Below is a small trained network, with its code and all its weights. Each question gives an input and a target symbol and asks what happens when units are switched off, that is, made to give their printed mean instead of their output.

import numpy as np


def w(rows, s, z=0):
    codes = np.array(rows[::2]) - 128.0
    scale = np.full(codes.shape[1], s)
    scale[-1] = z or s
    return codes * scale


def norm(h):
    return h / np.sqrt((h * h).mean(-1, keepdims=True) + 1e-5)


def f(y):
    return np.maximum(y, 0)


def softmax(a):
    e = np.exp(a - a.max(-1, keepdims=True))
    return e / e.sum(-1, keepdims=True)


def log_softmax(a):
    a = a - a.max(-1, keepdims=True)
    return a - np.log(np.exp(a).sum(-1, keepdims=True))


def net(x, mask):
    ids = ['ΔΛΞζστφψω'.index(c) for c in x.split()]
    T = len(ids)
    res = E[ids] + P[:T]
    r = norm(res)
    for j in range(3):
        rows = slice(3 * j, 3 * j + 3)
        q, k, v = (r @ M[0][rows].T for M in (Q, K, V))
        z = softmax(np.where(np.tri(T) > 0, q @ k.T / 3**0.5, -1e9)) @ v
        o = O[0][rows]
        res = res + np.where(mask[j], z, o[:, -1]) @ o[:, :-1]
    y = f(norm(res) @ A[0][:, :-1].T + A[0][:, -1])
    res = res + np.where(mask[3:19], y, B[0][:, -1]) @ B[0][:, :-1]
    return log_softmax(norm(res)[-1] @ U[:, :-1].T + U[:, -1])


Q, K, V, O, A, B = {}, {}, {}, {}, {}, {}
E = w([
[147,113,82,118,114,187],'Δ',
[120,126,116,90,116,99],'Λ',
[160,122,135,114,110,109],'Ξ',
[153,116,129,119,132,101],'ζ',
[168,116,160,131,134,115],'σ',
[64,157,194,156,157,139],'τ',
[139,176,171,149,80,129],'φ',
[103,72,105,161,251,115],'ψ',
[116,118,128,110,137,105],'ω',
],0.011)
P = w([
[114,1,161,23,163,144],'0',
[136,229,183,80,214,116],'1',
[92,75,140,190,73,47],'2',
[137,123,149,171,145,51],'3',
[114,194,71,164,142,113],'4',
[80,115,167,147,101,217],'5',
],0.006)
Q[0] = w([
[80,119,131,159,157,232],'head 1',
[89,176,172,129,180,100],'head 1',
[126,228,94,197,112,121],'head 1',
[71,200,157,193,52,222],'head 2',
[135,199,161,114,132,74],'head 2',
[139,198,45,198,146,151],'head 2',
[129,66,197,96,74,99],'head 3',
[155,3,79,100,168,51],'head 3',
[106,184,210,97,165,48],'head 3',
],0.011)
K[0] = w([
[79,166,88,193,122,75],'head 1',
[133,141,109,163,127,213],'head 1',
[129,203,107,76,210,113],'head 1',
[113,160,137,240,60,94],'head 2',
[107,145,106,61,101,196],'head 2',
[166,248,175,168,162,124],'head 2',
[101,8,167,163,48,113],'head 3',
[205,47,131,34,164,171],'head 3',
[146,90,206,121,127,97],'head 3',
],0.011)
V[0] = w([
[25,60,164,122,175,248],'head 1',
[213,80,103,46,76,182],'head 1',
[218,87,125,237,188,178],'head 1',
[236,156,220,152,22,178],'head 2',
[95,97,213,255,202,207],'head 2',
[241,68,83,189,234,94],'head 2',
[67,143,113,60,153,84],'head 3',
[135,173,44,133,123,157],'head 3',
[144,124,38,249,166,128],'head 3',
],0.0064)
O[0] = w([
[160,126,87,191,111,252,206],'head 1',
[167,116,210,69,125,201,254],'head 1',
[226,194,99,127,209,151,109],'head 1',
[170,248,131,67,94,102,167],'head 2',
[62,230,41,101,134,203,112],'head 2',
[103,73,56,2,175,127,151],'head 2',
[91,104,137,136,148,64,126],'head 3',
[131,61,185,121,94,147,118],'head 3',
[126,38,124,128,107,210,57],'head 3',
],0.0075,0.0036)
A[0] = w([
[163,69,190,135,117,237,54],'neuron 1',
[91,151,192,98,148,137,102],'neuron 2',
[120,109,96,145,89,120,150],'neuron 3',
[73,132,170,187,158,127,110],'neuron 4',
[99,78,98,136,204,100,116],'neuron 5',
[80,149,94,168,166,168,172],'neuron 6',
[169,140,164,140,196,146,152],'neuron 7',
[95,88,142,118,197,130,119],'neuron 8',
[103,92,183,180,141,125,89],'neuron 9',
[117,182,131,184,123,111,79],'neuron 10',
[93,158,143,187,194,137,82],'neuron 11',
[121,102,63,139,245,140,2],'neuron 12',
[138,158,74,170,124,154,111],'neuron 13',
[82,153,103,129,160,76,158],'neuron 14',
[124,164,77,125,206,134,81],'neuron 15',
[99,79,118,161,165,125,58],'neuron 16',
],0.012,0.0093)
B[0] = w([
[119,88,133,104,72,229,255],'neuron 1',
[153,96,104,162,137,137,157],'neuron 2',
[121,167,118,106,180,142,156],'neuron 3',
[63,146,127,97,142,149,153],'neuron 4',
[166,136,70,177,82,128,157],'neuron 5',
[120,79,189,114,156,121,181],'neuron 6',
[92,112,104,108,84,133,222],'neuron 7',
[133,177,111,171,109,107,160],'neuron 8',
[75,167,89,96,133,142,151],'neuron 9',
[112,179,149,153,101,155,158],'neuron 10',
[128,118,174,119,201,156,150],'neuron 11',
[231,82,205,253,211,145,136],'neuron 12',
[120,167,167,82,137,127,158],'neuron 13',
[157,96,136,117,120,182,180],'neuron 14',
[81,146,84,103,177,108,162],'neuron 15',
[131,178,122,150,177,170,135],'neuron 16',
],0.012,0.0077)
U = w([
[135,86,150,126,75,210,170],'Δ',
[34,84,137,152,101,54,144],'Λ',
[184,64,219,76,141,54,124],'Ξ',
[196,98,47,168,78,73,133],'ζ',
[143,165,64,55,178,96,161],'σ',
[57,149,218,108,214,154,3],'τ',
[171,205,162,147,94,102,142],'φ',
[193,105,122,194,200,131,171],'ψ',
[71,164,6,203,119,154,9],'ω',
],0.013,0.0063)

Each question gives the input, a string of symbols that net reads in full, and the target symbol t.
The units are the heads (3 rows each of Q, K, V and O) and the neurons (one row each of A and B). Each row of codes is followed by its name. A weight is (code - 128) times the scale printed after its matrix; where a second scale follows, it is the last column's (O, A, B and U).
mask holds one flag per unit, heads first, then neurons. A switched-off unit (its flag False) gives its mean, the last column of its rows in O or B, instead of its output. The means were averaged over made-up inputs and are rounded, as every weight is.
A unit's drop is (log p(t) with every unit on - log p(t) with that unit switched off) / (log p(t) with every unit on - log p(t) with every unit switched off).
The circuit of an input: a set's keep is (log p(t) with only the set's units on - log p(t) with every unit switched off) / (log p(t) with every unit on - log p(t) with every unit switched off). Starting from the 12 units with the biggest drops (on a tie, the unit counted first), units are removed one at a time, each time the one whose removal leaves the highest keep (on an exact tie, the one counted first), for as long as the keep stays at least 0.8.
circuit, biggest first: the units of the circuit, biggest drop first
most important unit: the unit with the biggest drop
k most important neurons: the k neurons with the biggest drops, biggest first
heads that matter: for each layer, one digit per head in row order, 1 if its drop is at least 0.15 and else 0, layers parted by /
input ζ ψ φ σ, target ζ: circuit, biggest first : (head 2; head 3; neuron 5)
input τ Δ τ Λ Δ, target τ: most important unit : head 2
input Δ Δ ζ Δ, target ζ: 2 most important neurons : (neuron 5; neuron 1)
input Δ Δ Ξ Δ Δ ω, target Ξ: heads that matter : 110
input σ φ Δ σ, target σ: circuit, biggest first : (head 3; head 2)
input Λ ω σ ζ, target Λ: circuit, biggest first : (head 2; head 3; neuron 9)
input σ ζ Δ Δ ω, target ζ: 2 most important neurons : (neuron 5; neuron 14)
input Λ Δ Ξ Δ φ σ, target Ξ: circuit, biggest first : (head 1; head 2)
input Ξ ζ σ Δ Λ, target ζ: heads that matter : 010
input σ Δ τ ζ, target σ: heads that matter : 001
input ω Δ σ, target ω: heads that matter : 011
input φ τ σ, target φ: heads that matter : 000
input σ ω σ Δ Λ, target ω: circuit, biggest first : (head 2; neuron 5; neuron 1; neuron 9)
input Δ Δ σ Δ Λ σ, target σ: most important unit : head 1
input σ σ Δ σ Δ, target σ: heads that matter : 110
input σ Δ φ ζ ω Ξ, target φ: circuit, biggest first : (head 2; neuron 1)
input σ Δ σ ζ Δ, target σ: heads that matter : 100
input Ξ Δ φ τ φ Δ, target φ: circuit, biggest first : (head 2; head 1; neuron 1)
input σ φ Δ Λ Δ, target Λ: heads that matter : 101
input ω Λ Λ Δ ω, target Λ: circuit, biggest first : (head 1)
input Δ φ Δ σ Ξ, target φ: heads that matter : 010
input ζ φ Λ φ σ, target φ: heads that matter : 010
input ζ Δ Ξ, target ζ: circuit, biggest first : (head 3; head 2; neuron 5)
input Δ φ ω Δ Λ, target φ: heads that matter : 010
input φ τ Λ ζ Ξ, target τ: heads that matter : 000
input ω Δ ψ Δ, target ψ: heads that matter : 110
input Δ Δ τ Δ, target τ: heads that matter : 100
input τ Δ Λ Δ Δ σ, target Λ: circuit, biggest first : (head 1; neuron 1)
input φ Δ τ ψ φ σ, target τ: most important unit : neuron 6
